[[-28.4  -5.0 -15.8 -14.2   5.6  14.0   7.6   6.9   1.5   0.3   0.3   3.3
    1.3 -47.8 -51.9]
 [ 26.5  -6.2  13.6  -0.6  33.4  10.7   1.5  15.9 -15.2  -1.7  14.3  -3.8
  -17.5  -1.4   3.3]
 [-20.6   3.6  -4.5 -20.3  -3.3 -13.4  38.3  39.7   9.0 -10.0  -1.7 -24.5
    0.5   2.1  -7.4]]
:
[[-20.6   3.6  -4.5 -20.3  -3.3 -13.4  38.3  39.7   9.0 -10.0  -1.7 -24.5
    0.5   2.1  -7.4]
 [-28.4  -5.0 -15.8 -14.2   5.6  14.0   7.6   6.9   1.5   0.3   0.3   3.3
    1.3 -47.8 -51.9]
 [ 26.5  -6.2  13.6  -0.6  33.4  10.7   1.5  15.9 -15.2  -1.7  14.3  -3.8
  -17.5  -1.4   3.3]]

[[ 43.4  28.3  45.8]
 [ -6.1 -18.9 -14.5]
 [ 48.2   8.0  24.1]]
:
[[ 43.4  28.3  45.8]
 [ 48.2   8.0  24.1]
 [ -6.1 -18.9 -14.5]]

[[-27.4 -28.9 -19.4 -18.8  16.6]
 [ 22.0  28.3  17.0  14.2 -30.3]
 [ 25.9 -30.0 -33.9 -33.4  10.1]
 [-29.6 -16.8 -17.6 -20.6 -21.7]
 [ 26.3 -36.3 -27.8 -35.5  26.7]
 [  5.0  -1.3 -28.4 -23.7 -44.7]
 [ 34.6 -19.7 -15.3  -8.2  31.1]]
:
[[ 22.0  28.3  17.0  14.2 -30.3]
 [  5.0  -1.3 -28.4 -23.7 -44.7]
 [-29.6 -16.8 -17.6 -20.6 -21.7]
 [ 34.6 -19.7 -15.3  -8.2  31.1]
 [-27.4 -28.9 -19.4 -18.8  16.6]
 [ 25.9 -30.0 -33.9 -33.4  10.1]
 [ 26.3 -36.3 -27.8 -35.5  26.7]]

[[  4.9  -7.7  -0.6  -7.7   0.9  -0.9   0.3   1.7  19.9  -0.6  -2.4  -7.9
    1.6]
 [ 13.5  -2.4  -5.7   1.7  -4.2  -1.4  -1.7   2.0  16.7  -5.7  -6.1 -22.6
    4.6]
 [ -2.2 -14.0   3.1 -15.7   5.9   1.9   4.1   3.0  26.8   3.1   1.4   3.3
    0.6]
 [-10.8  19.7   0.4  18.2  -1.3   0.9  -2.9  -7.4 -46.2   0.4   3.9  14.1
   -3.7]
 [  0.7  -1.6  -0.6  -1.7  -0.3   1.9   1.0   0.1   4.6  -0.6   0.5  -2.6
    1.0]]
:
[[-10.8  19.7   0.4  18.2  -1.3   0.9  -2.9  -7.4 -46.2   0.4   3.9  14.1
   -3.7]
 [  0.7  -1.6  -0.6  -1.7  -0.3   1.9   1.0   0.1   4.6  -0.6   0.5  -2.6
    1.0]
 [ 13.5  -2.4  -5.7   1.7  -4.2  -1.4  -1.7   2.0  16.7  -5.7  -6.1 -22.6
    4.6]
 [  4.9  -7.7  -0.6  -7.7   0.9  -0.9   0.3   1.7  19.9  -0.6  -2.4  -7.9
    1.6]
 [ -2.2 -14.0   3.1 -15.7   5.9   1.9   4.1   3.0  26.8   3.1   1.4   3.3
    0.6]]

[[ 18.8  -9.7  10.1  24.0 -13.7  23.6 -23.7 -21.7]
 [ 14.2   7.2 -31.0  24.5 -44.4  11.3 -46.8   6.7]
 [  6.6 -17.5 -32.4 -11.5  -0.3 -29.2  11.2  31.6]]
:
[[ 14.2   7.2 -31.0  24.5 -44.4  11.3 -46.8   6.7]
 [ 18.8  -9.7  10.1  24.0 -13.7  23.6 -23.7 -21.7]
 [  6.6 -17.5 -32.4 -11.5  -0.3 -29.2  11.2  31.6]]

[[ -9.0  -3.8  12.2  31.6]
 [-10.4  -7.2  15.2  37.1]
 [  9.3  -7.0  14.1   8.4]
 [ -9.8 -10.7  19.8  42.3]
 [-22.8   1.5 -10.1  13.9]
 [  6.6   6.6 -13.6 -29.3]
 [  6.3   7.9 -16.1 -32.6]
 [ 15.6   6.3  -5.2 -26.8]]
:
[[  6.3   7.9 -16.1 -32.6]
 [  6.6   6.6 -13.6 -29.3]
 [ 15.6   6.3  -5.2 -26.8]
 [-22.8   1.5 -10.1  13.9]
 [ -9.0  -3.8  12.2  31.6]
 [  9.3  -7.0  14.1   8.4]
 [-10.4  -7.2  15.2  37.1]
 [ -9.8 -10.7  19.8  42.3]]
---
[[-28.1 -18.4 -19.9 -23.6  -2.0]
 [ 35.8  18.8  36.3  43.0   1.4]
 [-36.0 -22.9 -23.6 -28.3  -6.6]
 [-33.1 -15.4 -40.1 -47.3   4.2]]
:
[[-28.1 -18.4]
 [ 35.8  18.8]]

[[ 21.0  -5.9  -4.0  34.7  -6.5]
 [-24.8 -48.5  51.8 -28.5  51.2]]
:
[[ 21.0  -5.9]
 [-24.8 -48.5]]

[[ 29.1   6.6  -0.1 -28.6]
 [ -2.9  -6.4  -0.5  39.0]
 [-28.5  -3.9   2.8 -28.0]
 [-14.7  30.6  17.9  12.7]
 [ 15.1  -3.6 -25.5  27.2]]
:
[[29.1  6.6]
 [-2.9 -6.4]]

[[  7.4  21.3 -11.7  20.5  10.9]
 [-11.9  44.6  -9.0  42.7  -2.8]
 [ 17.7  -6.0  34.0 -13.9 -44.1]
 [-40.8  41.7 -20.2  45.8   8.0]
 [ 13.4  19.1  -5.7   7.4  13.3]]
:
[[  7.4  21.3]
 [-11.9  44.6]]

[[ 25.4 -29.8  15.5 -32.2]
 [-26.7  36.9 -22.8  39.6]
 [ 21.1 -29.9  28.6 -31.9]
 [-33.0  43.2 -25.6  46.0]]
:
[[ 25.4 -29.8]
 [-26.7  36.9]]

[[ 10.6  30.1 -13.6  21.5]
 [ 10.1 -35.7  38.7 -36.8]
 [ 25.7 -19.6  32.0 -33.6]
 [ 32.2 -35.7  31.5 -33.4]]
:
[[ 10.6  30.1]
 [ 10.1 -35.7]]

[[-36.2   9.4  54.1 -49.8]
 [ 53.3  21.5 -15.6  -2.7]
 [  4.5  14.8  25.3 -14.5]]
:
[[-36.2   9.4]
 [ 53.3  21.5]]
---
[[ 18.9  30.9  -5.0  -6.6 -18.8]
 [ 29.0  21.3   2.9 -12.5 -29.1]
 [-17.1 -53.3  15.3  21.2  17.0]]
:
[[18.9 30.9]
 [29.0 21.3]]

[[-24.8  20.7 -17.0 -16.1]
 [ 34.0 -22.0  21.8  13.3]
 [-46.6   0.9 -48.2  35.6]
 [-21.9  16.3  35.8 -42.1]]
:
[[-24.8  20.7]
 [ 34.0 -22.0]]

[[-40.4 -40.2  30.1]
 [ 28.1  33.5  10.4]
 [ -8.0  -3.5  34.8]]
:
[[-40.4 -40.2]
 [ 28.1  33.5]]

[[ 32.6  10.7 -33.9   3.4   0.1]
 [-11.9  -2.5  24.0  -9.3  -7.4]
 [-47.0 -21.8  25.9  32.6 -43.1]
 [ 18.6 -10.9 -15.1  12.7 -15.1]
 [ 36.0   2.9  -5.3   0.3  12.2]]
:
[[ 32.6  10.7]
 [-11.9  -2.5]]

[[ 20.1 -27.6  12.9]
 [ 22.7 -24.7  24.0]
 [-26.1  49.8   5.7]
 [ 21.7 -33.1  26.7]
 [ 22.0 -31.7  10.0]]
:
[[ 20.1 -27.6]
 [ 22.7 -24.7]]

[[  5.4   4.4 -18.7 -13.6 -27.5]
 [-32.0  -5.9 -11.4  24.5  -9.0]
 [-53.2  -1.0 -31.1 -53.8 -13.4]]
:
[[  5.4   4.4]
 [-32.0  -5.9]]
